Read these off the matrix that follows.
1) What is the entry directly above 8.0?
2) What is the entry directly below 19.7?
3) What is the first entry in reading order?
4) What is the second largest entry?
5) What is the entry in the bottom-right corner?
6) What is the 3rd entry on the main diagonal?
7) What is the bottom-left entry?
8) What is the entry directly below the largest entry?
[[ -5.6  -2.7  27.5  36.8 -22.3  43.3 -64.4 -16.4   2.6  38.8  -6.2 -55.4]
 [  2.0 -21.4  -2.1 -26.7   2.1   2.8  19.4  -2.5  -6.9 -18.5 -15.8  35.7]
 [  8.0 -15.9  16.3  17.2  -6.8  15.8 -44.5  30.3  19.9  27.1  -7.0  -9.4]
 [ 15.4 -16.1   7.5  11.9   2.8  22.3 -33.0  28.2  27.2  20.2  15.3  17.0]
 [  6.5 -13.9  22.6  23.2   8.5  22.7 -38.6  29.6   6.2  27.2  -4.9   7.1]
 [ -0.9  16.3 -10.1  13.9  15.2 -15.2  20.7  31.3   9.6   0.5   7.1   7.5]
 [  4.5  -7.6  -0.6   2.7   9.9   3.9  -0.9   6.0   1.9   7.4  -9.7   0.2]
 [ -6.8  33.4 -24.1 -32.9  19.7 -33.5  46.8  -7.5   0.6 -30.9  20.3  49.7]
 [ -3.7  -6.6   5.8  10.3   2.5  12.1 -13.5  15.1  16.8   2.3   8.8  -0.2]
 [ -4.8   1.3  -3.2   8.8  -3.0  -1.2  -2.4  -4.9  -5.5  -4.0  -2.0 -11.2]
 [  8.8  -0.5  -0.5   6.0  -0.8   2.9  -3.0   0.8  -9.9  -1.5  -2.1   1.6]
 [  7.7 -24.8  17.7  23.1 -13.7  26.8 -48.6  11.9   8.7  30.5 -18.2 -16.8]
 [ -1.8  51.3   6.6 -17.9  11.6  -2.0  26.3  11.6   1.7 -11.5  47.4  15.7]
 [ 12.5 -16.0   5.7  22.1  -9.9  15.1 -32.5   9.6  -2.9  28.1 -23.1 -20.7]]
1) 2.0
2) 2.5
3) -5.6
4) 49.7
5) -20.7
6) 16.3
7) 12.5
8) -16.0

Questions about the matrix below.
1) Give the 3rd entry on the diagonal from the top-right corner.
2) Give the entry directly below the largest entry.
3) Give the entry just right of -279.
4) Give the top-left entry.
5) Give the entry just right of -146.
6) Give the entry directly below the smallest entry.
7) Give the entry just left of -146.
8) Give the entry in the top-right corner.
[[-355 -279 -488 -342  502 -215 -447 -146 -202 -383 -259 -338 -237 -261]
 [  38  -14  -67   83 -949   24 -166 -239    9 -105   50  146   42  -55]
 [  94   51 -404   97 -666  107 -505 -225  156 -314  157   67  124  -38]]
1) 67
2) -949
3) -488
4) -355
5) -202
6) -666
7) -447
8) -261

data = ((-0.075, -0.111, -0.088, 0.039, -0.084, 0.081, -0.105, -0.141, -0.023, -0.004, -0.082, 0.059), (0.130, 0.053, 0.056, -0.003, 0.020, -0.129, -0.009, 0.049, -0.023, -0.076, -0.002, -0.087))
The entry just right of -0.084 -> 0.081
Report the entry just right of the largest entry.
A: 0.053
Report the entry just right of -0.111.
A: -0.088
Report the entry just right of -0.088.
A: 0.039
The entry just left of -0.082 -> -0.004
The entry just left of -0.009 -> -0.129
The entry just right of -0.002 -> -0.087
The smallest entry is -0.141
Report the entry just left of 0.053.
A: 0.130
